Here is a tiny trained network, its code and every weight. The questions are about switching its units off for an input and a class, where a switched-off unit gives its printed mean instead of its output.

import numpy as np


def w(rows, s, z=0):
    codes = np.array(rows[::2]) - 128.0
    scale = np.full(codes.shape[1], s)
    scale[-1] = z or s
    return codes * scale


def f(y):
    return np.maximum(y, 0)


def log_softmax(a):
    a = a - a.max(-1, keepdims=True)
    return a - np.log(np.exp(a).sum(-1, keepdims=True))


def net(x, mask):
    res = np.array(x, float).reshape(1, 7) / 4 @ E
    y = f(res @ A[0][:, :-1].T + A[0][:, -1])
    res = res + np.where(mask, y, B[0][:, -1]) @ B[0][:, :-1]
    return log_softmax(res[-1] @ U[:, :-1].T + U[:, -1])


A, B = {}, {}
E = w([
[121,121,117,122,117,130,130,125,149,105],'x0',
[137,137,142,137,143,123,126,129,96,162],'x1',
[134,91,171,203,68,191,181,77,91,76],'x2',
[231,131,63,154,245,165,139,82,177,133],'x3',
[133,120,116,121,117,138,131,141,138,111],'x4',
[214,192,149,77,38,110,185,101,164,180],'x5',
[178,36,209,35,151,138,69,100,125,127],'x6',
],0.012)
A[0] = w([
[66,243,20,254,104,126,216,166,113,127,120],'neuron 0',
[76,152,151,138,54,105,110,223,112,133,113],'neuron 1',
[147,131,129,155,140,115,105,97,137,138,44],'neuron 2',
[73,90,102,163,150,168,71,136,111,119,89],'neuron 3',
[114,71,111,168,156,111,75,150,116,92,77],'neuron 4',
[66,100,138,118,108,106,178,140,144,160,119],'neuron 5',
[141,78,197,139,108,212,84,109,154,156,111],'neuron 6',
[242,116,64,179,183,146,95,71,154,112,112],'neuron 7',
[179,96,71,156,182,195,148,94,167,171,104],'neuron 8',
[36,132,191,75,34,80,120,178,72,89,118],'neuron 9',
[237,144,150,94,51,92,178,121,142,172,83],'neuron 10',
[107,181,84,94,139,106,73,163,164,192,42],'neuron 11',
[64,38,108,196,191,138,72,184,92,99,102],'neuron 12',
[191,142,94,140,176,209,154,119,116,103,108],'neuron 13',
[82,106,88,159,241,194,101,176,88,105,112],'neuron 14',
[192,202,128,57,44,134,198,57,201,201,93],'neuron 15',
[143,108,163,212,50,229,138,91,73,112,44],'neuron 16',
[150,129,105,129,125,111,114,105,99,117,41],'neuron 17',
[91,91,166,107,69,132,84,207,45,128,110],'neuron 18',
[175,41,196,71,134,142,92,103,113,125,140],'neuron 19',
[168,169,74,131,183,203,97,96,175,133,108],'neuron 20',
[146,65,175,36,125,158,117,103,114,107,132],'neuron 21',
[158,86,165,229,62,236,192,6,47,82,67],'neuron 22',
[64,57,138,163,163,96,91,123,171,129,69],'neuron 23',
[128,160,53,36,158,33,49,214,146,169,87],'neuron 24',
[143,32,174,35,150,145,91,70,109,129,107],'neuron 25',
[131,113,109,121,118,121,111,127,145,120,1],'neuron 26',
],0.0088,0.0054)
B[0] = w([
[208,249,130,17,213,223,2,119,50,57,249],'neuron 0',
[190,120,133,172,49,151,136,81,174,174,191],'neuron 1',
[136,173,112,138,109,153,174,130,141,150,135],'neuron 2',
[139,128,158,86,88,69,176,148,130,105,182],'neuron 3',
[125,134,156,140,108,117,147,183,108,123,178],'neuron 4',
[153,135,108,150,123,108,128,84,136,142,155],'neuron 5',
[110,144,102,80,143,200,117,145,118,129,171],'neuron 6',
[149,136,128,192,106,84,121,67,140,199,213],'neuron 7',
[166,128,108,180,60,103,150,56,163,146,195],'neuron 8',
[182,119,84,227,56,94,110,25,142,174,222],'neuron 9',
[86,141,174,141,115,56,160,178,86,72,187],'neuron 10',
[73,86,126,105,174,146,120,161,162,170,173],'neuron 11',
[133,143,184,161,105,70,194,202,68,75,228],'neuron 12',
[133,70,146,186,83,130,104,58,136,138,183],'neuron 13',
[114,131,179,161,105,77,169,163,105,95,218],'neuron 14',
[98,103,208,134,79,55,214,207,35,66,211],'neuron 15',
[70,90,97,106,176,155,137,153,203,175,187],'neuron 16',
[138,126,122,140,123,156,157,128,126,116,128],'neuron 17',
[138,135,113,205,104,120,139,82,150,151,196],'neuron 18',
[205,192,129,69,142,180,71,128,140,102,209],'neuron 19',
[134,145,103,192,73,123,134,77,184,142,189],'neuron 20',
[153,185,94,101,132,178,94,138,80,116,194],'neuron 21',
[9,25,41,65,194,136,121,166,167,170,223],'neuron 22',
[116,124,175,141,138,111,168,161,95,125,175],'neuron 23',
[15,26,65,91,229,191,104,136,217,177,220],'neuron 24',
[210,171,158,97,152,208,94,136,113,66,214],'neuron 25',
[149,119,128,132,135,150,127,143,138,144,128],'neuron 26',
],0.0081,0.019)
U = w([
[211,249,107,63,145,189,62,130,99,101,245],'0',
[170,143,92,243,65,79,154,4,157,201,180],'1',
[103,148,175,150,92,19,235,248,76,88,73],'2',
[14,57,48,79,173,145,133,172,193,203,68],'3',
],0.011,0.0013)

Each question gives the input, the list of numbers given to net, and the class t.
The units are the neurons (one row each of A and B). Each row of codes is followed by its name. A weight is (code - 128) times the scale printed after its matrix; where a second scale follows, it is the last column's (A, B and U).
mask holds one flag per neuron, in row order. A switched-off neuron (its flag False) gives its mean, the last column of its row in B, instead of its output. The means were averaged over made-up inputs and are rounded, as every weight is.
A unit's drop is (log p(t) with every unit on - log p(t) with that unit switched off) / (log p(t) with every unit on - log p(t) with every unit switched off).
The circuit of an input: a set's keep is (log p(t) with only the set's units on - log p(t) with every unit switched off) / (log p(t) with every unit on - log p(t) with every unit switched off). Starting from the 12 units with the biggest drops (on a tie, the unit counted first), units are removed one at a time, each time the one whose removal leaves the highest keep (on an exact tie, the one counted first), for as long as the keep stays at least 0.8.
units of the circuit, in order: the units of the circuit, biggest drop first
unit that matters most: the unit with the biggest drop
k most important neurons: the k neurons with the biggest drops, biggest first
drop when u is switched off: that unit's drop, to one decimal
input [-1,-8,-5,2,-8,8,5], class 2: units of the circuit, in order	neuron 15
input [1,-8,-1,3,7,-5,4], class 2: 3 most important neurons	neuron 0; neuron 12; neuron 14
input [4,5,0,-4,-4,6,-6], class 0: 3 most important neurons	neuron 0; neuron 12; neuron 14
input [-3,8,-8,7,4,-6,0], class 3: 4 most important neurons	neuron 24; neuron 9; neuron 11; neuron 1
input [-2,1,5,6,-8,7,6], class 2: 4 most important neurons	neuron 15; neuron 0; neuron 10; neuron 9
input [6,0,-5,-5,3,-2,-2], class 1: 3 most important neurons	neuron 9; neuron 22; neuron 1
input [-4,4,2,-5,5,7,3], class 2: 2 most important neurons	neuron 15; neuron 10
input [6,-2,6,-5,-3,4,0], class 3: 2 most important neurons	neuron 22; neuron 16
input [-4,2,8,-8,-2,-4,5], class 1: 4 most important neurons	neuron 9; neuron 18; neuron 24; neuron 1
input [5,1,-6,1,-5,-4,3], class 3: 2 most important neurons	neuron 24; neuron 0
input [-1,7,7,-7,3,1,-7], class 0: 3 most important neurons	neuron 0; neuron 24; neuron 7
input [-2,-6,-5,4,-8,5,2], class 2: 4 most important neurons	neuron 15; neuron 22; neuron 10; neuron 9
input [7,2,0,8,5,4,-8], class 0: 2 most important neurons	neuron 0; neuron 9
input [4,1,7,2,1,-5,-3], class 3: units of the circuit, in order	neuron 22
input [-1,3,-8,7,-6,4,7], class 3: 3 most important neurons	neuron 24; neuron 0; neuron 11
input [-1,0,2,-7,0,7,-1], class 1: 2 most important neurons	neuron 9; neuron 1
input [1,-7,8,5,-2,2,-4], class 3: drop when neuron 22 is switched off	1.0
input [-7,-7,2,-6,5,-4,-7], class 0: drop when neuron 0 is switched off	3.6
input [0,0,2,3,2,7,-2], class 2: drop when neuron 15 is switched off	0.1
input [5,-3,1,1,-3,7,-4], class 2: drop when neuron 15 is switched off	1.2
input [-3,7,5,-8,3,-5,5], class 1: unit that matters most	neuron 9
